Here is a tiny trained network, its code and every weight. The questions are about switching its units off for an input and a target symbol, where a switched-off unit gives its printed mean instead of its output.

import numpy as np


def w(rows, s, z=0):
    codes = np.array(rows[::2]) - 128.0
    scale = np.full(codes.shape[1], s)
    scale[-1] = z or s
    return codes * scale


def norm(h):
    return h / np.sqrt((h * h).mean(-1, keepdims=True) + 1e-5)


def f(y):
    return y / 2 * (1 + np.tanh(0.7978845608 * (y + 0.044715 * y**3)))


def softmax(a):
    e = np.exp(a - a.max(-1, keepdims=True))
    return e / e.sum(-1, keepdims=True)


def log_softmax(a):
    a = a - a.max(-1, keepdims=True)
    return a - np.log(np.exp(a).sum(-1, keepdims=True))


def net(x, mask):
    ids = ['ΛΨημπτ'.index(c) for c in x.split()]
    T = len(ids)
    res = E[ids] + P[:T]
    u = 0
    for l in range(2):
        q, k, v = (norm(res) @ M[l].T for M in (Q, K, V))
        z = softmax(np.where(np.tri(T) > 0, q @ k.T / 2**0.5, -1e9)) @ v
        res = res + np.where(mask[u], z, O[l][:, -1]) @ O[l][:, :-1]
        u += 1
        y = f(norm(res) @ A[l][:, :-1].T + A[l][:, -1])
        res = res + np.where(mask[u : u + 4], y, B[l][:, -1]) @ B[l][:, :-1]
        u += 4
    return log_softmax(norm(res)[-1] @ U[:, :-1].T + U[:, -1])


Q, K, V, O, A, B = {}, {}, {}, {}, {}, {}
E = w([
[239,111,124,193],'Λ',
[119,174,128,160],'Ψ',
[77,162,122,105],'η',
[44,92,203,123],'μ',
[164,64,40,253],'π',
[155,146,148,170],'τ',
],0.019)
P = w([
[158,65,66,3],'0',
[139,78,98,157],'1',
[132,92,112,158],'2',
[90,120,122,160],'3',
[109,116,130,161],'4',
[93,122,138,158],'5',
[95,126,145,169],'6',
[84,130,154,153],'7',
],0.0066)
Q[0] = w([
[144,153,122,167],'L0H0',
[97,157,7,132],'L0H0',
],0.011)
K[0] = w([
[130,254,126,133],'L0H0',
[12,219,143,58],'L0H0',
],0.0086)
V[0] = w([
[95,192,113,82],'L0H0',
[191,194,253,125],'L0H0',
],0.0048)
O[0] = w([
[200,115,193,25,2],'L0H0',
[199,2,44,5,71],'L0H0',
],0.0072,0.00086)
A[0] = w([
[155,91,173,143,115],'L0N0',
[140,120,134,159,7],'L0N1',
[45,30,255,110,235],'L0N2',
[184,125,139,182,204],'L0N3',
],0.0097,0.002)
B[0] = w([
[17,129,154,107,154],'L0N0',
[82,131,127,88,139],'L0N1',
[69,53,176,165,218],'L0N2',
[11,155,193,87,253],'L0N3',
],0.011,0.0059)
Q[1] = w([
[137,132,253,95],'L1H0',
[76,25,228,95],'L1H0',
],0.015)
K[1] = w([
[156,132,244,49],'L1H0',
[174,66,101,30],'L1H0',
],0.011)
V[1] = w([
[160,25,2,48],'L1H0',
[208,177,244,208],'L1H0',
],0.0084)
O[1] = w([
[134,122,254,236,125],'L1H0',
[102,15,108,47,2],'L1H0',
],0.013,0.0017)
A[1] = w([
[90,218,117,102,23],'L1N0',
[22,118,77,175,253],'L1N1',
[109,139,190,221,215],'L1N2',
[2,166,179,169,83],'L1N3',
],0.0093,0.0039)
B[1] = w([
[166,79,48,255,141],'L1N0',
[236,162,198,127,229],'L1N1',
[50,114,3,60,244],'L1N2',
[171,47,105,153,225],'L1N3',
],0.0099,0.011)
U = w([
[181,81,199,36,4],'Λ',
[158,127,68,14,192],'Ψ',
[252,113,137,116,231],'η',
[66,49,159,129,161],'μ',
[135,157,35,173,92],'π',
[118,207,206,159,87],'τ',
],0.016,0.0026)

Each question gives the input, a string of symbols that net reads in full, and the target symbol t.
The units are the heads (2 rows each of Q, K, V and O) and the neurons (one row each of A and B). Each row of codes is followed by its name. A weight is (code - 128) times the scale printed after its matrix; where a second scale follows, it is the last column's (O, A, B and U).
mask holds one flag per unit, layer by layer, with each layer's heads first. A switched-off unit (its flag False) gives its mean, the last column of its rows in O or B, instead of its output. The means were averaged over made-up inputs and are rounded, as every weight is.
A unit's drop is (log p(t) with every unit on - log p(t) with that unit switched off) / (log p(t) with every unit on - log p(t) with every unit switched off).
The circuit of an input: a set's keep is (log p(t) with only the set's units on - log p(t) with every unit switched off) / (log p(t) with every unit on - log p(t) with every unit switched off). Starting from all 10 units, units are removed one at a time, each time the one whose removal leaves the highest keep (on an exact tie, the one counted first), for as long as the keep stays at least 0.8.
circuit, biggest first: the units of the circuit, biggest drop first
unit that matters most: the unit with the biggest drop
top k neurons: the k neurons with the biggest drops, biggest first
top k neurons in layer l: the k neurons of layer l with the biggest drops, biggest first
drop when u is switched off: that unit's drop, to one decimal
input μ Λ η, target η: unit that matters most -> L0H0
input τ Ψ Λ Ψ η τ, target τ: top 2 neurons in layer 0 -> [L0N2 L0N3]
input Ψ Λ μ μ μ τ, target Λ: circuit, biggest first -> [L1H0 L0N3 L1N2]
input μ η η τ τ, target η: circuit, biggest first -> [L1N2 L0N2 L1H0]
input Ψ Ψ τ Λ Ψ Λ, target Λ: top 2 neurons -> [L0N3 L1N2]
input η Λ μ η Λ π, target η: circuit, biggest first -> [L1N1 L0H0 L1N2 L1H0]
input Ψ Λ Λ Λ Λ Λ, target Λ: top 3 neurons -> [L1N2 L0N3 L0N2]
input τ μ Λ Λ η Λ Λ, target τ: circuit, biggest first -> [L0N3 L1H0 L0H0]
input π π μ Λ, target Ψ: circuit, biggest first -> [L1H0 L0N3]
input τ μ τ μ π η π Λ, target τ: circuit, biggest first -> [L1H0 L0H0 L0N3]
input η Λ μ τ μ τ μ τ, target π: top 2 neurons -> [L0N3 L0N2]
input μ η τ, target η: top 3 neurons in layer 1 -> [L1N2 L1N1 L1N0]
input τ Λ Λ π Ψ Ψ, target Ψ: top 2 neurons -> [L0N2 L0N3]
input π μ π Λ Λ, target Ψ: circuit, biggest first -> [L1H0]
input Ψ τ Λ Λ η μ τ, target Λ: top 3 neurons in layer 0 -> [L0N3 L0N2 L0N1]
input Λ Λ π Λ Λ η Λ Λ, target μ: top 2 neurons in layer 0 -> [L0N3 L0N2]
input Ψ Λ η, target Λ: top 2 neurons in layer 0 -> [L0N3 L0N2]
input η Λ Λ Λ Λ η η η, target π: drop when L0N3 is switched off -> 0.6
input π π μ π Λ η, target Ψ: drop when L1H0 is switched off -> 1.0
input τ η Ψ μ η, target τ: drop when L1N0 is switched off -> 0.0
input Ψ η τ π, target η: drop when L1N2 is switched off -> 0.6
input π η τ, target Ψ: unit that matters most -> L1H0
